Below are the code and all the weights of a small trained network. Each question names an input and a target symbol and asks about switching units off, where a switched-off unit gives its printed mean instead of its output.

import numpy as np


def w(rows, s, z=0):
    codes = np.array(rows[::2]) - 128.0
    scale = np.full(codes.shape[1], s)
    scale[-1] = z or s
    return codes * scale


def norm(h):
    return h / np.sqrt((h * h).mean(-1, keepdims=True) + 1e-5)


def f(y):
    return y / 2 * (1 + np.tanh(0.7978845608 * (y + 0.044715 * y**3)))


def softmax(a):
    e = np.exp(a - a.max(-1, keepdims=True))
    return e / e.sum(-1, keepdims=True)


def log_softmax(a):
    a = a - a.max(-1, keepdims=True)
    return a - np.log(np.exp(a).sum(-1, keepdims=True))


def net(x, mask):
    ids = ['ηθλμξω'.index(c) for c in x.split()]
    T = len(ids)
    res = E[ids] + P[:T]
    r = norm(res)
    for j in range(2):
        rows = slice(3 * j, 3 * j + 3)
        q, k, v = (r @ M[0][rows].T for M in (Q, K, V))
        z = softmax(np.where(np.tri(T) > 0, q @ k.T / 3**0.5, -1e9)) @ v
        o = O[0][rows]
        res = res + np.where(mask[j], z, o[:, -1]) @ o[:, :-1]
    y = f(norm(res) @ A[0][:, :-1].T + A[0][:, -1])
    res = res + np.where(mask[2:14], y, B[0][:, -1]) @ B[0][:, :-1]
    return log_softmax(norm(res)[-1] @ U[:, :-1].T + U[:, -1])


Q, K, V, O, A, B = {}, {}, {}, {}, {}, {}
E = w([
[87,156,43,179,106],'η',
[149,134,187,79,155],'θ',
[130,123,115,92,241],'λ',
[156,215,233,251,95],'μ',
[115,69,157,199,150],'ξ',
[123,105,30,159,180],'ω',
],0.016)
P = w([
[195,147,135,140,117],'0',
[168,218,133,242,176],'1',
[164,133,136,123,113],'2',
[96,201,152,195,150],'3',
[149,123,135,117,114],'4',
[74,167,150,180,167],'5',
[135,114,138,112,113],'6',
[35,175,163,154,165],'7',
[120,106,139,112,103],'8',
[3,154,164,145,174],'9',
[96,91,141,80,86],'10',
[119,174,112,212,151],'11',
[99,95,138,84,86],'12',
],0.016)
Q[0] = w([
[232,152,135,46,8],'head 0',
[162,56,163,164,86],'head 0',
[187,125,155,88,158],'head 0',
[188,89,162,23,45],'head 1',
[17,155,104,216,237],'head 1',
[156,171,137,191,164],'head 1',
],0.019)
K[0] = w([
[253,207,158,204,117],'head 0',
[108,98,159,205,121],'head 0',
[121,151,150,141,212],'head 0',
[221,179,127,202,142],'head 1',
[51,30,100,56,81],'head 1',
[57,129,146,126,162],'head 1',
],0.018)
V[0] = w([
[135,168,58,120,126],'head 0',
[183,33,99,82,154],'head 0',
[86,121,144,68,115],'head 0',
[93,105,183,183,176],'head 1',
[77,80,125,191,122],'head 1',
[18,249,159,193,197],'head 1',
],0.015)
O[0] = w([
[152,138,98,82,155,212],'head 0',
[149,67,101,164,180,58],'head 0',
[160,164,161,168,125,50],'head 0',
[177,127,79,154,62,135],'head 1',
[170,147,65,74,165,254],'head 1',
[254,147,170,229,145,228],'head 1',
],0.015,0.0065)
A[0] = w([
[218,72,201,114,233,72],'neuron 0',
[42,101,123,82,164,177],'neuron 1',
[224,140,54,120,79,206],'neuron 2',
[109,183,179,96,189,1],'neuron 3',
[170,176,108,33,85,167],'neuron 4',
[244,8,190,9,75,242],'neuron 5',
[204,156,88,115,184,61],'neuron 6',
[182,3,132,54,29,97],'neuron 7',
[148,87,77,66,132,125],'neuron 8',
[144,110,156,217,117,16],'neuron 9',
[199,2,139,78,148,20],'neuron 10',
[132,162,144,130,207,175],'neuron 11',
],0.014,0.0031)
B[0] = w([
[71,158,83,122,67,194],'neuron 0',
[173,128,212,115,105,158],'neuron 1',
[119,82,130,64,82,254],'neuron 2',
[129,156,53,138,160,176],'neuron 3',
[66,97,62,144,83,233],'neuron 4',
[6,160,204,116,224,155],'neuron 5',
[116,164,191,159,103,242],'neuron 6',
[116,95,125,252,146,148],'neuron 7',
[174,93,117,129,123,185],'neuron 8',
[159,63,120,130,165,164],'neuron 9',
[187,213,79,137,168,158],'neuron 10',
[161,114,119,119,171,219],'neuron 11',
],0.024,0.0097)
U = w([
[123,248,75,154,152,213],'η',
[26,144,236,138,112,238],'θ',
[98,44,103,254,152,12],'λ',
[230,171,154,211,28,2],'μ',
[107,85,49,79,38,182],'ξ',
[174,94,147,31,196,68],'ω',
],0.011,0.0013)

Each question gives the input, a string of symbols that net reads in full, and the target symbol t.
The units are the heads (3 rows each of Q, K, V and O) and the neurons (one row each of A and B). Each row of codes is followed by its name. A weight is (code - 128) times the scale printed after its matrix; where a second scale follows, it is the last column's (O, A, B and U).
mask holds one flag per unit, heads first, then neurons. A switched-off unit (its flag False) gives its mean, the last column of its rows in O or B, instead of its output. The means were averaged over made-up inputs and are rounded, as every weight is.
A unit's drop is (log p(t) with every unit on - log p(t) with that unit switched off) / (log p(t) with every unit on - log p(t) with every unit switched off).
The circuit of an input: a set's keep is (log p(t) with only the set's units on - log p(t) with every unit switched off) / (log p(t) with every unit on - log p(t) with every unit switched off). Starting from the 12 units with the biggest drops (on a tie, the unit counted first), units are removed one at a time, each time the one whose removal leaves the highest keep (on an exact tie, the one counted first), for as long as the keep stays at least 0.8.
units of the circuit, in order: the units of the circuit, biggest drop first
k most important neurons: the k neurons with the biggest drops, biggest first
which heads matter: for each layer, one digit per head in row order, 1 if its drop is at least 0.15 and else 0, layers parted by /
drop of u: that unit's drop, to one decimal
input ξ η λ ω, target λ: which heads matter	01
input η μ μ μ η η ξ, target λ: which heads matter	10
input η η η η ξ θ λ η, target λ: which heads matter	10
input ξ ω η λ η μ λ μ, target λ: which heads matter	11
input η η ξ, target λ: which heads matter	11
input η ω θ ω, target θ: units of the circuit, in order	head 1
input η η ω η η η η η θ ω, target θ: units of the circuit, in order	head 1; neuron 1
input μ μ η ξ η μ, target η: which heads matter	00
input η μ ω ξ η μ μ θ, target μ: which heads matter	01
input μ λ η η η λ λ η ξ ω η ω, target η: units of the circuit, in order	head 1; head 0; neuron 6
input η ξ μ η η ξ ξ η λ θ, target λ: 2 most important neurons	neuron 9; neuron 2
input η ξ η η ξ ξ λ η η μ η ξ, target η: which heads matter	01
input ω η θ η, target θ: which heads matter	01
input η ξ η η μ ξ μ μ, target μ: units of the circuit, in order	head 1
input λ η η η μ ξ λ η ξ η η μ, target η: which heads matter	01
input η ξ ξ η η η ω λ, target ω: which heads matter	01
input θ η ξ ξ, target ξ: which heads matter	01
input ξ η η η μ ξ λ μ, target λ: which heads matter	10
input ω λ λ ω η λ μ λ, target μ: drop of head 1	0.7
input η λ μ η η η η λ η μ θ μ, target θ: units of the circuit, in order	head 1
input η η η ξ λ λ, target λ: drop of head 0	1.2
input ω ω η η η η θ λ, target θ: drop of head 1	1.7
input η μ μ λ, target μ: drop of head 1	0.8
